Here is a tiny trained network, its code and every weight. The questions are about switching its units off for an input and a class, where a switched-off unit gives its printed mean instead of its output.

import numpy as np


def w(rows, s, z=0):
    codes = np.array(rows[::2]) - 128.0
    scale = np.full(codes.shape[1], s)
    scale[-1] = z or s
    return codes * scale


def f(y):
    return np.maximum(y, 0)


def log_softmax(a):
    a = a - a.max(-1, keepdims=True)
    return a - np.log(np.exp(a).sum(-1, keepdims=True))


def net(x, mask):
    res = np.array(x, float).reshape(1, 8) / 4 @ E
    y = f(res @ A[0][:, :-1].T + A[0][:, -1])
    res = res + np.where(mask, y, B[0][:, -1]) @ B[0][:, :-1]
    return log_softmax(res[-1] @ U[:, :-1].T + U[:, -1])


A, B = {}, {}
E = w([
[139,209,188,186,154,162,200,190,49,122],'x0',
[173,158,119,109,161,44,146,143,151,255],'x1',
[129,126,131,129,129,127,130,124,127,129],'x2',
[138,48,179,138,223,170,72,177,118,165],'x3',
[197,99,194,162,80,53,131,200,201,70],'x4',
[137,121,132,125,135,120,136,114,119,122],'x5',
[170,122,53,248,136,102,72,126,85,116],'x6',
[82,68,58,148,166,115,247,183,155,112],'x7',
],0.0091)
A[0] = w([
[93,125,85,121,195,166,123,88,112,145,67],'neuron 0',
[125,77,86,87,116,104,98,78,183,129,110],'neuron 1',
[143,32,202,129,224,170,50,173,113,160,74],'neuron 2',
[180,111,200,174,62,75,111,161,171,84,142],'neuron 3',
[84,125,82,110,141,160,132,90,98,191,79],'neuron 4',
[143,176,87,124,110,104,147,140,156,171,132],'neuron 5',
[69,78,62,133,159,108,188,167,142,93,63],'neuron 6',
[136,228,191,176,170,162,204,189,53,127,108],'neuron 7',
[193,79,189,125,73,72,152,172,165,93,57],'neuron 8',
[80,107,224,3,127,159,183,129,154,134,155],'neuron 9',
[83,108,138,158,71,192,137,110,136,36,98],'neuron 10',
[95,155,41,98,165,177,136,85,84,159,46],'neuron 11',
[105,84,55,88,119,91,73,85,173,126,68],'neuron 12',
[160,189,192,135,100,121,1,96,116,151,41],'neuron 13',
[94,96,120,131,74,191,105,116,101,41,147],'neuron 14',
[108,161,128,115,122,152,88,83,78,165,110],'neuron 15',
[153,99,117,124,118,111,110,121,193,110,98],'neuron 16',
[116,59,63,63,107,119,90,97,169,135,2],'neuron 17',
[83,144,110,107,143,180,153,78,80,171,86],'neuron 18',
[134,223,97,124,46,106,140,73,123,84,88],'neuron 19',
[113,179,62,100,23,78,163,101,148,91,22],'neuron 20',
[100,110,128,135,130,162,126,111,128,14,131],'neuron 21',
[122,37,114,116,146,146,87,92,162,146,46],'neuron 22',
[144,126,73,216,129,79,63,128,81,116,208],'neuron 23',
[96,148,103,126,127,145,137,71,135,141,107],'neuron 24',
[184,103,37,226,153,130,85,125,85,117,44],'neuron 25',
[83,70,34,149,171,114,238,194,164,120,87],'neuron 26',
[159,176,202,102,90,142,85,83,113,122,71],'neuron 27',
[93,101,140,152,155,162,75,166,149,116,99],'neuron 28',
[189,104,175,159,101,91,145,170,195,97,35],'neuron 29',
[168,162,109,116,154,44,156,136,160,231,127],'neuron 30',
],0.0092,0.0024)
B[0] = w([
[80,121,137,171,101,143,120,132,153,140,185],'neuron 0',
[160,124,126,134,109,114,99,183,76,91,198],'neuron 1',
[165,54,76,144,110,188,248,121,77,226,227],'neuron 2',
[60,98,142,193,111,163,121,108,158,117,223],'neuron 3',
[79,119,153,195,121,139,94,124,130,125,190],'neuron 4',
[177,129,147,159,174,117,116,114,106,173,171],'neuron 5',
[171,117,161,81,143,169,117,67,145,98,207],'neuron 6',
[181,84,169,98,81,95,60,254,74,33,233],'neuron 7',
[62,117,144,191,95,131,108,110,144,129,203],'neuron 8',
[119,246,28,113,123,94,178,191,224,118,219],'neuron 9',
[160,163,152,142,202,75,85,113,106,190,211],'neuron 10',
[63,94,158,177,104,111,114,110,153,124,204],'neuron 11',
[157,112,148,97,100,77,87,195,93,91,206],'neuron 12',
[164,115,164,50,137,198,107,57,167,83,213],'neuron 13',
[163,174,152,148,185,60,109,117,120,189,212],'neuron 14',
[74,114,134,132,113,152,107,91,148,110,178],'neuron 15',
[109,113,134,146,119,97,111,151,100,105,174],'neuron 16',
[145,110,139,117,102,92,94,168,80,69,198],'neuron 17',
[68,150,160,184,103,127,121,138,133,113,194],'neuron 18',
[168,71,105,129,103,178,222,110,67,182,210],'neuron 19',
[148,86,97,133,111,166,205,150,60,180,210],'neuron 20',
[143,165,137,151,191,81,102,120,127,198,203],'neuron 21',
[146,100,133,124,111,105,133,185,94,106,184],'neuron 22',
[140,171,62,112,116,133,156,135,193,104,230],'neuron 23',
[81,120,111,160,93,136,130,125,107,132,165],'neuron 24',
[123,197,61,122,112,79,158,165,222,96,225],'neuron 25',
[139,96,165,20,139,212,102,14,158,84,247],'neuron 26',
[140,139,114,65,143,183,123,84,161,86,184],'neuron 27',
[139,134,118,127,150,146,158,129,102,169,169],'neuron 28',
[45,108,155,197,105,143,105,105,146,150,199],'neuron 29',
[140,171,162,145,219,44,84,101,111,195,212],'neuron 30',
],0.0087,0.013)
U = w([
[11,109,167,213,81,136,94,103,143,116,73],'0',
[178,107,162,108,87,96,68,225,52,50,127],'1',
[164,119,159,48,143,183,100,19,163,82,163],'2',
[164,83,84,146,105,156,232,122,61,203,254],'3',
[162,189,164,155,235,51,71,102,112,208,59],'4',
[122,218,26,119,105,101,161,168,226,94,96],'5',
],0.011,0.0018)

Each question gives the input, the list of numbers given to net, and the class t.
The units are the neurons (one row each of A and B). Each row of codes is followed by its name. A weight is (code - 128) times the scale printed after its matrix; where a second scale follows, it is the last column's (A, B and U).
mask holds one flag per neuron, in row order. A switched-off neuron (its flag False) gives its mean, the last column of its row in B, instead of its output. The means were averaged over made-up inputs and are rounded, as every weight is.
A unit's drop is (log p(t) with every unit on - log p(t) with that unit switched off) / (log p(t) with every unit on - log p(t) with every unit switched off).
The circuit of an input: a set's keep is (log p(t) with only the set's units on - log p(t) with every unit switched off) / (log p(t) with every unit on - log p(t) with every unit switched off). Starting from the 12 units with the biggest drops (on a tie, the unit counted first), units are removed one at a time, each time the one whose removal leaves the highest keep (on an exact tie, the one counted first), for as long as the keep stays at least 0.8.
circuit, biggest first: the units of the circuit, biggest drop first
unit that matters most: the unit with the biggest drop
k most important neurons: the k neurons with the biggest drops, biggest first
drop of u: that unit's drop, to one decimal
input [-8,3,7,-7,-1,3,8,-1], class 1: unit that matters most : neuron 12
input [3,7,-8,-2,5,-7,1,5], class 4: 2 most important neurons : neuron 30; neuron 5
input [-6,-7,-5,1,0,-7,-5,8], class 2: 4 most important neurons : neuron 26; neuron 6; neuron 7; neuron 30
input [-2,2,8,6,6,-7,-6,2], class 0: 2 most important neurons : neuron 8; neuron 29
input [2,1,-4,-4,4,-5,0,-1], class 0: 2 most important neurons : neuron 2; neuron 3
input [1,-4,2,-8,5,2,-6,-2], class 3: 2 most important neurons : neuron 19; neuron 20
input [-8,3,5,-4,8,2,0,3], class 0: 3 most important neurons : neuron 29; neuron 8; neuron 3
input [4,-3,-3,8,-7,5,8,-1], class 3: 4 most important neurons : neuron 2; neuron 9; neuron 28; neuron 3
input [-7,-6,-2,-2,3,-6,-8,-4], class 5: 3 most important neurons : neuron 9; neuron 7; neuron 27
input [0,-2,-8,7,0,-7,8,0], class 5: 2 most important neurons : neuron 25; neuron 23
input [8,-8,3,-3,0,-7,-7,-5], class 1: 2 most important neurons : neuron 7; neuron 30
input [-1,-4,-2,-7,7,8,5,-4], class 0: 3 most important neurons : neuron 3; neuron 2; neuron 8
input [-7,-8,0,7,5,-6,1,6], class 4: circuit, biggest first : neuron 21; neuron 10
input [2,4,8,1,-3,-5,6,-1], class 5: circuit, biggest first : neuron 25
input [-8,8,4,-2,0,-3,-4,-1], class 1: drop of neuron 21 : 0.2
input [-1,-3,5,8,1,3,2,-2], class 3: drop of neuron 2 : 0.2
input [7,8,-7,5,3,3,3,8], class 2: drop of neuron 10 : 0.1
